Here is a tiny trained network, its code and every weight. The questions are about switching its units off for an input and a class, where a switched-off unit gives its printed mean instead of its output.

import numpy as np


def w(rows, s, z=0):
    codes = np.array(rows[::2]) - 128.0
    scale = np.full(codes.shape[1], s)
    scale[-1] = z or s
    return codes * scale


def f(y):
    return y / 2 * (1 + np.tanh(0.7978845608 * (y + 0.044715 * y**3)))


def log_softmax(a):
    a = a - a.max(-1, keepdims=True)
    return a - np.log(np.exp(a).sum(-1, keepdims=True))


def net(x, mask):
    res = np.array(x, float).reshape(1, 6) / 4 @ E
    y = f(res @ A[0][:, :-1].T + A[0][:, -1])
    res = res + np.where(mask, y, B[0][:, -1]) @ B[0][:, :-1]
    return log_softmax(res[-1] @ U[:, :-1].T + U[:, -1])


A, B = {}, {}
E = w([
[128,127,126,125],'x0',
[217,152,77,191],'x1',
[129,127,126,128],'x2',
[120,253,153,102],'x3',
[51,144,58,170],'x4',
[127,127,126,128],'x5',
],0.014)
A[0] = w([
[227,127,136,119,98],'n0',
[174,144,98,157,173],'n1',
[110,216,141,162,133],'n2',
[65,159,162,73,130],'n3',
[118,149,178,105,148],'n4',
[133,101,99,181,118],'n5',
[119,161,131,144,139],'n6',
[122,155,181,48,143],'n7',
[146,142,153,42,133],'n8',
[197,215,106,158,111],'n9',
[118,103,90,160,123],'n10',
[156,144,174,40,155],'n11',
[124,147,78,93,135],'n12',
[128,118,145,182,117],'n13',
[148,81,52,156,114],'n14',
[136,129,134,103,118],'n15',
[128,150,75,215,77],'n16',
[141,72,140,122,151],'n17',
[18,87,155,83,86],'n18',
[125,186,87,121,158],'n19',
[74,160,166,119,102],'n20',
[151,59,47,136,117],'n21',
[136,27,155,106,11],'n22',
[103,140,122,134,91],'n23',
[165,83,126,179,89],'n24',
[143,50,158,135,109],'n25',
[227,88,140,83,11],'n26',
[140,147,79,129,112],'n27',
[95,115,150,144,134],'n28',
[181,102,149,117,81],'n29',
[198,96,157,122,203],'n30',
[143,10,104,95,201],'n31',
[167,134,224,90,128],'n32',
[226,90,205,113,137],'n33',
[159,145,128,144,102],'n34',
[210,167,104,144,13],'n35',
[133,99,100,187,115],'n36',
[129,222,106,123,2],'n37',
[142,166,164,34,141],'n38',
[137,116,120,108,110],'n39',
[121,122,60,169,128],'n40',
],0.013,0.0098)
B[0] = w([
[72,155,84,152,187],'n0',
[137,104,163,178,188],'n1',
[74,143,86,113,194],'n2',
[158,113,115,105,193],'n3',
[162,120,129,111,166],'n4',
[152,129,166,125,166],'n5',
[117,137,111,120,149],'n6',
[183,113,148,105,191],'n7',
[180,122,130,111,173],'n8',
[73,124,97,158,208],'n9',
[170,141,146,133,162],'n10',
[175,138,132,122,194],'n11',
[100,115,155,152,143],'n12',
[127,115,131,120,136],'n13',
[170,101,145,140,188],'n14',
[143,118,105,143,131],'n15',
[159,104,127,149,173],'n16',
[74,115,120,167,176],'n17',
[1,117,87,185,213],'n18',
[117,134,95,109,180],'n19',
[157,143,126,92,164],'n20',
[173,97,143,121,199],'n21',
[139,204,39,18,174],'n22',
[109,158,117,117,131],'n23',
[152,121,166,135,166],'n24',
[56,175,112,123,183],'n25',
[99,71,178,222,173],'n26',
[130,122,160,151,145],'n27',
[94,158,105,120,147],'n28',
[70,114,156,130,155],'n29',
[92,181,59,61,208],'n30',
[76,92,124,154,250],'n31',
[171,123,151,129,195],'n32',
[23,124,79,137,220],'n33',
[102,135,87,136,142],'n34',
[88,167,71,67,164],'n35',
[175,125,172,110,168],'n36',
[60,53,148,188,164],'n37',
[163,127,171,99,192],'n38',
[136,149,108,156,127],'n39',
[157,124,170,116,177],'n40',
],0.0089,0.015)
U = w([
[122,185,55,46,211],'0',
[104,132,121,167,119],'1',
[249,148,169,89,254],'2',
],0.015,0.00031)

Each question gives the input, the list of numbers given to net, and the class t.
The units are the neurons (one row each of A and B). Each row of codes is followed by its name. A weight is (code - 128) times the scale printed after its matrix; where a second scale follows, it is the last column's (A, B and U).
mask holds one flag per neuron, in row order. A switched-off neuron (its flag False) gives its mean, the last column of its row in B, instead of its output. The means were averaged over made-up inputs and are rounded, as every weight is.
A unit's drop is (log p(t) with every unit on - log p(t) with that unit switched off) / (log p(t) with every unit on - log p(t) with every unit switched off).
The circuit of an input: a set's keep is (log p(t) with only the set's units on - log p(t) with every unit switched off) / (log p(t) with every unit on - log p(t) with every unit switched off). Starting from the 12 units with the biggest drops (on a tie, the unit counted first), units are removed one at a time, each time the one whose removal leaves the highest keep (on an exact tie, the one counted first), for as long as the keep stays at least 0.8.
units of the circuit, in order: the units of the circuit, biggest drop first
most important unit: the unit with the biggest drop
top k neurons: the k neurons with the biggest drops, biggest first
drop when u is switched off: that unit's drop, to one decimal
input [-4,-7,-4,-3,-4,5], class 0: units of the circuit, in order : (n22)
input [0,-1,5,-2,-3,5], class 0: units of the circuit, in order : (n30; n18)
input [-6,2,4,6,7,5], class 1: top 3 neurons : (n37; n30; n22)
input [6,-4,0,-7,-5,7], class 0: top 2 neurons : (n22; n30)
input [7,-4,4,-5,-6,-7], class 0: top 2 neurons : (n22; n30)
input [6,4,-2,4,2,0], class 1: top 2 neurons : (n30; n22)
input [-8,0,-3,-4,-1,8], class 0: top 2 neurons : (n26; n18)
input [7,0,3,-6,-1,-2], class 0: top 3 neurons : (n22; n30; n18)
input [-3,1,7,-4,1,3], class 2: top 2 neurons : (n18; n33)
input [0,-2,-2,-8,-4,6], class 0: top 2 neurons : (n22; n30)
input [8,-5,-5,-5,-7,-6], class 0: drop when n22 is switched off : 2.1
input [-6,5,4,-5,3,-1], class 2: drop when n27 is switched off : 0.0
input [3,8,6,-2,1,6], class 2: drop when n18 is switched off : 0.2
input [1,5,6,6,1,-3], class 1: most important unit : n37
input [4,-6,-8,-7,-1,1], class 0: drop when n22 is switched off : 2.5
